Below is a small trained network, with its code and all its weights. Each question gives an input and a class and asks what happens when units are switched off, that is, made to give their printed mean instead of their output.

import numpy as np


def w(rows, s, z=0):
    codes = np.array(rows[::2]) - 128.0
    scale = np.full(codes.shape[1], s)
    scale[-1] = z or s
    return codes * scale


def f(y):
    return y / 2 * (1 + np.tanh(0.7978845608 * (y + 0.044715 * y**3)))


def log_softmax(a):
    a = a - a.max(-1, keepdims=True)
    return a - np.log(np.exp(a).sum(-1, keepdims=True))


def net(x, mask):
    res = np.array(x, float).reshape(1, 6) / 4 @ E
    y = f(res @ A[0][:, :-1].T + A[0][:, -1])
    res = res + np.where(mask, y, B[0][:, -1]) @ B[0][:, :-1]
    return log_softmax(res[-1] @ U[:, :-1].T + U[:, -1])


A, B = {}, {}
E = w([
[128,46,28,155],'x0',
[124,127,130,123],'x1',
[128,128,128,129],'x2',
[34,143,131,243],'x3',
[127,128,129,127],'x4',
[100,205,10,100],'x5',
],0.011)
A[0] = w([
[51,196,187,51,36],'n1',
[199,104,138,103,224],'n2',
[87,242,70,102,23],'n3',
[121,201,198,134,32],'n4',
[40,91,133,197,117],'n5',
[167,84,196,169,54],'n6',
[91,17,73,111,145],'n7',
[122,251,169,108,32],'n8',
[74,160,159,190,103],'n9',
[36,159,150,169,198],'n10',
[222,120,122,9,254],'n11',
[115,59,222,148,52],'n12',
[200,136,133,6,243],'n13',
[137,185,252,124,13],'n14',
[148,43,222,177,8],'n15',
],0.011,0.00082)
B[0] = w([
[194,100,93,174,195],'n1',
[96,161,156,171,177],'n2',
[36,96,55,2,234],'n3',
[155,78,135,183,192],'n4',
[177,166,180,178,233],'n5',
[40,100,85,61,195],'n6',
[233,85,138,231,208],'n7',
[204,61,84,133,207],'n8',
[155,187,173,153,209],'n9',
[89,191,231,161,221],'n10',
[124,171,192,127,249],'n11',
[67,135,54,66,215],'n12',
[127,182,169,118,238],'n13',
[180,92,85,159,225],'n14',
[80,116,100,37,230],'n15',
],0.0094,0.011)
U = w([
[160,229,213,142,254],'0',
[98,132,56,96,118],'1',
[253,66,101,169,9],'2',
],0.016,0.0008)

Each question gives the input, the list of numbers given to net, and the class t.
The units are the neurons (one row each of A and B). Each row of codes is followed by its name. A weight is (code - 128) times the scale printed after its matrix; where a second scale follows, it is the last column's (A, B and U).
mask holds one flag per neuron, in row order. A switched-off neuron (its flag False) gives its mean, the last column of its row in B, instead of its output. The means were averaged over made-up inputs and are rounded, as every weight is.
A unit's drop is (log p(t) with every unit on - log p(t) with that unit switched off) / (log p(t) with every unit on - log p(t) with every unit switched off).
The circuit of an input: a set's keep is (log p(t) with only the set's units on - log p(t) with every unit switched off) / (log p(t) with every unit on - log p(t) with every unit switched off). Starting from the 12 units with the biggest drops (on a tie, the unit counted first), units are removed one at a time, each time the one whose removal leaves the highest keep (on an exact tie, the one counted first), for as long as the keep stays at least 0.8.
circuit, biggest first: the units of the circuit, biggest drop first
top k neurons: the k neurons with the biggest drops, biggest first
drop of u: that unit's drop, to one decimal
input [6,-8,-2,5,-2,2], class 2: circuit, biggest first => n7
input [-8,3,-4,2,3,7], class 2: top 2 neurons => n8, n1
input [7,-6,-2,-7,1,6], class 0: top 2 neurons => n11, n13
input [2,4,4,0,1,-2], class 1: top 2 neurons => n8, n14
input [0,0,-2,4,-4,-6], class 1: top 3 neurons => n12, n15, n6
input [3,-3,8,-6,-6,-5], class 0: top 2 neurons => n11, n3
input [-5,6,0,-2,0,5], class 1: top 2 neurons => n3, n7
input [1,4,3,-3,2,-4], class 1: top 3 neurons => n10, n5, n9
input [-6,1,-3,4,1,4], class 2: top 2 neurons => n8, n1
input [4,2,8,-2,-2,3], class 2: top 3 neurons => n7, n12, n15
input [5,2,-6,4,-1,-7], class 1: top 2 neurons => n15, n12
input [-3,3,7,1,7,-3], class 1: top 2 neurons => n7, n12
input [7,3,-2,-2,7,3], class 2: drop of n7 => 0.2
input [-5,-1,-3,3,-3,1], class 2: top neuron => n8
input [7,-3,-6,0,-1,5], class 2: drop of n15 => 0.1
input [-7,-1,8,-2,4,-5], class 2: drop of n3 => 0.1
